[ 18 -15  28 -26  44  31  59  14   6 -13  23 -60  15 -43 -13  -1  16   5
  44 -13  39  -9  -7 -12   5 -35  -3  25  -2  -1 -57   6   5]	<77>
[ -6  22 -10 -19 -23  22  -9  -7 -17  26 -39   3  12   6  18   0  30  12
 -38 -51 -32  -7   2  20  25  -3  10  46   5   5  15   3  -7]	<132>
[-20  -2 -27  -7   1  16   9   8  12  -8 -15   1  27 -13  13  -5  -3  -4
   2   4 -40  25 -19 -12  15   1 -14  -7  -5   0  -2 -14   7]	<184>
[ -9 -22 -30  -6 -16  25 -55   4  15  25 -30  -9  19  10  52  -4   3  10
  -3  -5 -26   3 -20  10   1  -7 -42   9   1  26  -9 -10  27]	<168>
[ 20  19  -2  16 -42 -20 -58 -11 -25  35   2  17 -12  44  -6  16  17  16
 -35  -6 -24 -19   8  12 -25  12  28  17  -2  11  39  21 -23]	<77>
[ 22  61 -38  -6 -46  31 -37  -9 -13  14  -2 -20  13  29 -23  15  55  47
 -59 -65 -49  14  21  32 -27   6  13  22  -3 -15  33  50 -38]	<40>
[-44 -34  46  11  18 -41  -7  -5  -5   8  -5  78  -8  -5  23 -30 -33 -30
  25  52  11 -13  -7  -2  23  -3  38  -7  10  29  33 -46 -13]	<152>
[-36 -21  -5  22 -23 -21 -38  -1   3  28 -22  51 -11  23  43 -22 -17 -17
   3  37 -22 -20   6  -9  23  11  -2 -21   7  28  36 -38   4]	<63>
[ 15  -7 -12  -8 -31  46 -59  -8  -6  35 -26 -31  -1  21  29   8  28  29
 -16 -22 -24 -14 -14  23  -2 -15 -18  34 -18   6   7   9  13]	<12>
[ 25 -30  22  -7  30  23   0  12   8   7  23 -49  -7   0  10  29  -7   8
   9 -10  31 -18   9  20 -27 -26 -16   3 -17  -4 -23   3  17]	<112>
[ 15 -13   6   2   1  -2  22  -9  -5  -6 -13   8   9   3   7   0 -22   5
  -3   8  -1   6 -14 -13  10   9 -10  -7 -12  -9 -18  -5  -2]	<202>
[-29  -7 -37  35 -21 -37 -86 -25   6  20  -7  70 -11  18  11 -46   9  -4
 -14  21 -26  14   5  15 -46  19 -21 -68  22  13  50  -8   2]	<203>
[ 11 -14   3  -9   3  29  23  -2  13   1  17 -25   6 -12  -1   8   6   4
   5  -8  -4  11   8  -7  -6  -7 -15 -11   1  -7 -22  11   0]	<40>
[  4 -49   3  12   3   6 -38  -8  -1  31 -15  -1 -10  11  56  11 -25  -6
 -10   9  10 -44   2  30 -15 -12 -27   5 -13  20   8 -20  18]	<132>
[-14 -20  27   0  23 -10  60   0   4 -12  -6  23   0 -22  18   2 -44 -19
   2  12   3  -7  23 -26  39 -12  16  -1  -3  -9  -9 -23  -4]	<132>
[  9  18 -17  -1 -14  -2  14   8   1  -2 -12 -19  11 -14  10  13  -9   2
 -21 -17  -6 -14  14  -7  19  -4   5  31 -10   2 -16   8   5]	<132>
[   4    5  -46    4  -57   21 -106  -22  -22   53  -24   26   -3   60
   22   -7   40   32  -38  -31  -58   -9    6   46  -48   21  -43  -34
   12   -4   66    6   -9]	<63>
[-27 -10 -38   9 -18   4 -70 -18  -3  45 -27  54   9  15  22 -35  39  20
 -24 -36 -68  13  12  38 -38   6 -36 -30  26   2  68 -14  -6]	<132>
[  3  -1   3   8  -6   6  -6  17  13   5   5  -8   8 -11  11 -12  -3  -1
   4  21 -17 -17  -5 -17   6 -23   7  26 -10  15 -18 -15  26]	<26>
[ 10   1   4   3  -6  22  11   7   7  -2  -1 -33  11  -2  10  21 -13  15
   9  13   0  -9  16 -25  25 -25   3  15 -21 -10  -5   5   7]	<12>
[ 11 -17 -10   8  21   3 -24  17  22   1  23 -22   6 -12   7  18  -9   5
  18  10   1  10   5  -5 -37 -22 -34 -35 -14  -6 -13 -10  24]	<112>
[-25   2  11   8 -13 -24 -42 -11 -20  30  -5  32   6  17   7 -16  27   4
  -3  -7 -28   1   4   5  -5  10  29   8  12  12  49 -12 -19]	<152>
[ 19   6   3 -14  -1  23 -10   7 -14   5   9 -67  -1 -11   1  -4  36   3
  16 -24  40 -33 -10  13   1 -13   1  41  -5  20 -56  12  12]	<63>
[ 34  32 -38  -4 -36  27 -55  10 -22  42 -19 -79  19   5  -4   4  98  38
  -2 -79 -17 -23 -32  33 -17 -13   7  66  -7  32  -6  28   4]	<77>
[  6 -13  10   0  18   5 -28 -15 -27   7  30  -9 -10   2 -17   1  25   6
  -9 -16  18  10 -23  22 -49   1 -12 -18   4 -13  -6  17  -9]	<184>
[-20   6  -5  -3   6  -6  14  -1  -7  -5   7  27   9 -11  -6 -16  -3  -7
 -10   3 -27  26   0  -9   6   7  12 -11   5  -8   8  -3 -15]	<184>
[  2   1 -15  -5  -8  33 -11  14   8  13 -18 -35  22   4  15   6  19  24
  -8  -9 -26  -8   0   1  -6 -26 -20  26  -9   2 -10 -10  26]	<26>
[ 32  41   1 -25   7  19  10  -4 -31  -1  29 -70  30 -16 -56  16  74  37
   7 -80   3  25  14   7 -38  -1   8  15  11 -30  -7  45 -22]	<152>
[ -8   3 -19  -6 -13  26  38  24  31 -10 -34 -23  29 -15  18   8 -15  11
  -4   7 -38   7  -4 -30  35 -17 -21  27 -16  -1 -26 -20  34]	<26>
[  4  -7  12   4 -11 -11 -29  -6 -16  27  -7   6   7  24  12  16   1  15
 -10  -6 -15 -19  24  15 -16  -1  19   7  -4   7  41   1 -19]	<152>
[  3  14 -32  21  -6 -11 -55  -8 -14  17   0  14  20  18 -15 -33  42  32
  -1 -11 -23  15   1  11 -42  10 -15 -23  15   2  29   6 -11]	<202>
[-16 -24  11  -3 -13  11 -12  -5  -7  32 -15  19  -7   4  23 -12  31  -9
   3   8   0 -17 -13  12   4 -14 -11   3   4  14  12 -15  13]	<166>
[ 10  17  -7  -4 -21   9  24   5   2  -7 -12  -1   7  -1  -4  13   2   3
  -8   1  -2  -1  10 -10  14   0  -3   8 -11  -4  -3   8   5]	<166>
[  0 -12  68 -23  69   1 114  10  -3 -36  36 -24 -11 -41 -28  13 -20 -17
  27 -24  57  16   6 -20  43 -22  34  13  -2 -30 -41  -3  -8]	<112>
[ -6 -14  37   7   2 -10  42 -12   5  -6  25  35 -19   1   0  10 -40 -22
 -12  26   2  12  12 -28  24  11  22 -21   0 -12   7  -1 -20]	<40>
[-33 -18   0  -9  12  13 -18 -12 -19  23  -5   9   1  -3   3 -37  55  -2
   0 -34 -19  20 -41  27  -4   6  -1  10  20   9  12  -7  -4]	<184>
[ -3 -27   5   4  16   3 -14   7   1   1  11  -8   5  -3  18  -3  -7  -3
  23   6  22  -6  -5   6  -6 -20  -4  -6   7  15 -16  -4   9]	<168>
[ -8 -41 -21  21   1  -6 -69   1  -1  28   1 -10  -9  -1  39  -9   6 -13
   2  22   2 -19 -44  19 -29  -3 -25  -4 -16  33  -7 -14  24]	<184>
[-18 -23 -29  31  -4 -36 -48  -6  20  19  -2  67   2   9   8 -28 -19  12
   7  45 -34  11   7 -14 -33   8 -42 -61  17  -1  55 -12   0]	<77>
[ 19  -4   9   8  10  -7  -1   6  -2 -12  31 -30   5  -4 -12  28  -8   7
   9  -2  34   6   3 -20 -17 -14  -6 -13   0  -9 -28  24   3]	<168>
[ 10 -21  48 -20  57  37  82  16  12 -32  41 -41  20 -39 -17  -3  -9  -3
  48  15  26  -7  10 -31   8 -52  10   6  -2 -22 -57 -17  16]	<26>
[  7  -3  18  20  21 -42 -19  14  -5  -8  38  -6 -27 -22  -8  -7 -10 -22
  12  17  54 -12 -18   3 -10  -7  22  10 -11  18 -30  -1  15]	<112>
[ -7  18  -2   1 -28  -7 -61 -26 -35  31  -4  55 -11  46  -1   1  17  16
 -54 -31 -34  31  14  15 -21  20   6 -24  27 -16  59  26 -28]	<168>
[  0 -29  34  46 -10 -55 -52 -13 -23   9  32  38 -54  21  15 -19 -31 -30
   5  48  55 -53 -11  10 -18  15  24 -16  -8  27   3  -9  -5]	<63>
[  3  17  -3 -10  -9   8  12  -3  -3 -13   4  -1   5   0  -9  -2  -4   7
  -1  -6   4   1   9 -10   8   7 -15 -11   4 -16 -10  10  -7]	<63>
[ 21 -25  45  13  19  -9  13 -11  -3 -16  52   3 -26  -2  -1  17 -43 -22
   7  44  52 -21   1  -8 -10 -10  20 -18 -12  -3 -24   9 -11]	<40>
[  2   8  16   9  13 -17  18   1 -16   0   8  -3   1 -10  -8   3   1   1
  -5 -12  26 -23  29   3   7 -15  28  19   6   3   2   8 -11]	<132>
[ -7 -25  -7   5  -5   7 -42  -4   7  20   6  15  -5  12  26  -8 -14  -1
   7  29  -8  -9  18  -1 -28   1 -39 -42   3   5   3 -19   8]	<63>
[-22 -14 -14  -5  -5  22 -19 -18   2  10  -3  46   7   3  -3 -33  11  23
   7  -1 -49  42  13  -1 -14  -2 -39 -57  20 -38  47  -9  -6]	<12>
[ -3 -18  38 -17  23  22  58 -14   8 -32  -2  13   1 -11   2   2 -35 -22
  15  10  32   3   5  -6  24 -12  10 -29   2 -10 -18  -7   1]	<203>
[ -3  22 -14  -2 -20   2  10   6 -10   9 -28 -20  12  -3  10   2  18   4
 -22 -39 -10 -20  12  13  33  -2  25  53   0  16   2   8   0]	<132>
[  0  -2   2 -21  17  44  37  -8  13 -17 -13 -28  22  -7  -2  10   9   7
   8 -26   6  15  15   2   6 -16 -12 -22   6 -16  -6   8   5]	<203>
[ 21  30 -32  -3 -21  -5   1  12   5 -12 -12 -45  16 -26 -13 -14  26  18
   5 -21   9  -7 -36 -11  15   5 -11  54  -8  12 -45  27  16]	<77>
[  6 -30  40  -7  41   5  43   3  -3 -28  23 -19  -8 -16   1  14 -38  -9
  20   7  66   4  -2 -12   9 -15  -7  -9   3 -11 -41  10   6]	<168>
[-25  -5 -38   0 -19  -1 -38 -10  -4  20 -28  41  14  19  21 -21  14  20
 -21 -28 -46  31  -4  16  -1  11 -31 -24  24  -9  42   1  -5]	<168>
[-10 -35  -9  11 -29  12 -45   2  17  29 -25   3  -7  23  49  11 -15  -9
   2  28 -22 -28  -8  -2   4   0 -26 -11 -13  28  -3 -27  20]	<63>
[ 17  18 -10  14 -17 -24 -42   6  -6   3  11  -2 -13   9  -8  13   3   3
 -20 -17   7   1 -14  18 -15   9   4   9 -12   4   7  15   8]	<112>
[ 32   0  39  -6  15  -9  37 -23 -18  -8  23  17  -8  11 -41  34 -19  26
 -20 -12  27   5  21  -8 -20   1 -12 -26   8 -50  23  43 -33]	<77>
[  2  11 -26  -4 -22  22 -20 -16  11   4 -23  11  14  14   7  -2   5  14
 -24 -18 -31  20  18   2 -17   8 -25 -36   4 -10  19  11   3]	<203>
[ 20   1   2  10  -7 -14  -2  -3  -1   5   4   5   3   7  -2  13 -14  14
  -4   8  -5 -13   6 -15  -5  -4   1   0  -8  -6  11  12 -11]	<77>
[ 28  18  19   2   7   2  19   4  -6 -14  43 -47   0 -14 -17  13   1  -5
   4   2  39 -12  23 -10  -1 -12  32  24  -9   7 -39  31  -9]	<40>
[ -5 -24  43  -5  41   3   8   9  -5   4  22 -10 -16 -12   0   3   7 -14
  20  -8  33  -4  -7  13   1 -27  24   7  -2  10 -17 -16   5]	<112>
[-33  21 -22   2 -26 -11 -46 -20 -28  33 -36  56  17  28   0 -54  60  15
 -19 -28 -62  25 -22  16  14  20  24  16  26  14  42 -15 -24]	<202>
[-51 -32  27  19   6 -42 -37 -16 -22  25   7 102 -24   9  10 -47   5 -29
   5  15 -13  26  -7   5   3   6  28 -46  42  17  48 -26 -17]	<168>
[-19 -17  30  -8  29   2  40   6   2   8   9  11   5 -23  -4 -20  17  -7
  33   1   5   3 -10 -21  26 -19  16   5  17   5   3 -17  -9]	<77>
[ 48  31 -20  -3 -25  22 -50  -7 -15  11  27 -79   0   6 -20  18  57  21
 -22 -43  22 -17 -14  33 -38  -1   4  48 -10  12 -38  58   0]	<40>
[  8   8  -8   8  -9 -17 -15 -16  -5  -7  17  45  -2   0 -25   0  -5  11
 -11  25  12  15  16  -4 -44   4 -44 -56   5 -32  19  19  -3]	<166>
[ 23 -12   4 -22  16  43  66   1  10 -13 -13 -27  38  -6   2  19 -16  21
   9 -14 -21  18   9 -20  13  -8 -24 -10 -13 -30 -24  -4  -4]	<202>
[  5   6  22  11 -11 -15 -27 -20 -35  25  11  37 -19  27 -20   6  28   6
 -20  -3  20 -10  20  18 -28  -1   8 -22  13  -9  48  19 -17]	<166>
[ -2 -11 -14  -5 -10   7   9  -3  17  -9 -13   3   5   1  13   7 -32   3
   1  19   1   0   3 -18  11  11 -50 -30   0 -16  -6   0  14]	<63>
[  0 -41  24  41  17 -49 -12  -9  16 -16  59  41 -20 -16  14 -11 -65 -39
  28  91  30 -11   8 -35 -22  -7   1 -60 -11   6 -20 -18   3]	<40>
[ 11   5 -24 -15 -27  22  12  10  25   9 -40 -18  18  12  28  42 -19  14
 -34 -33 -56  14   2   0  31   5 -22  22 -26 -11   7  -1  15]	<112>
[ 22 -16  38  -5  27  22  22  -7 -23  15   9 -23   6  12  -4  12  15  12
   6 -21  21 -11   6  10  -6 -14  22  13  -4   1  -5   1 -21]	<202>
[ -7 -32  37  16  26 -22   0  -3  -8  -4  31  30 -22 -13   6 -16 -16 -27
  30  54  60 -28  -5   0 -14 -20   3 -20  -5  11 -13 -21   6]	<166>
[ 12  14  16   1   5   3  45  -1   6 -29  32 -12   1 -12 -24  14 -15  -1
  -2   5  17  11   9 -24  14  -2  22  -3  -6 -18 -22  21 -17]	<40>
[ 32  11  22   5   2 -14  31  -6 -11 -28  33   4 -12  -4 -29  27 -30   1
  -8  27  52  -6  21 -20 -21  -2 -12 -26 -14 -33 -14  28  -4]	<166>
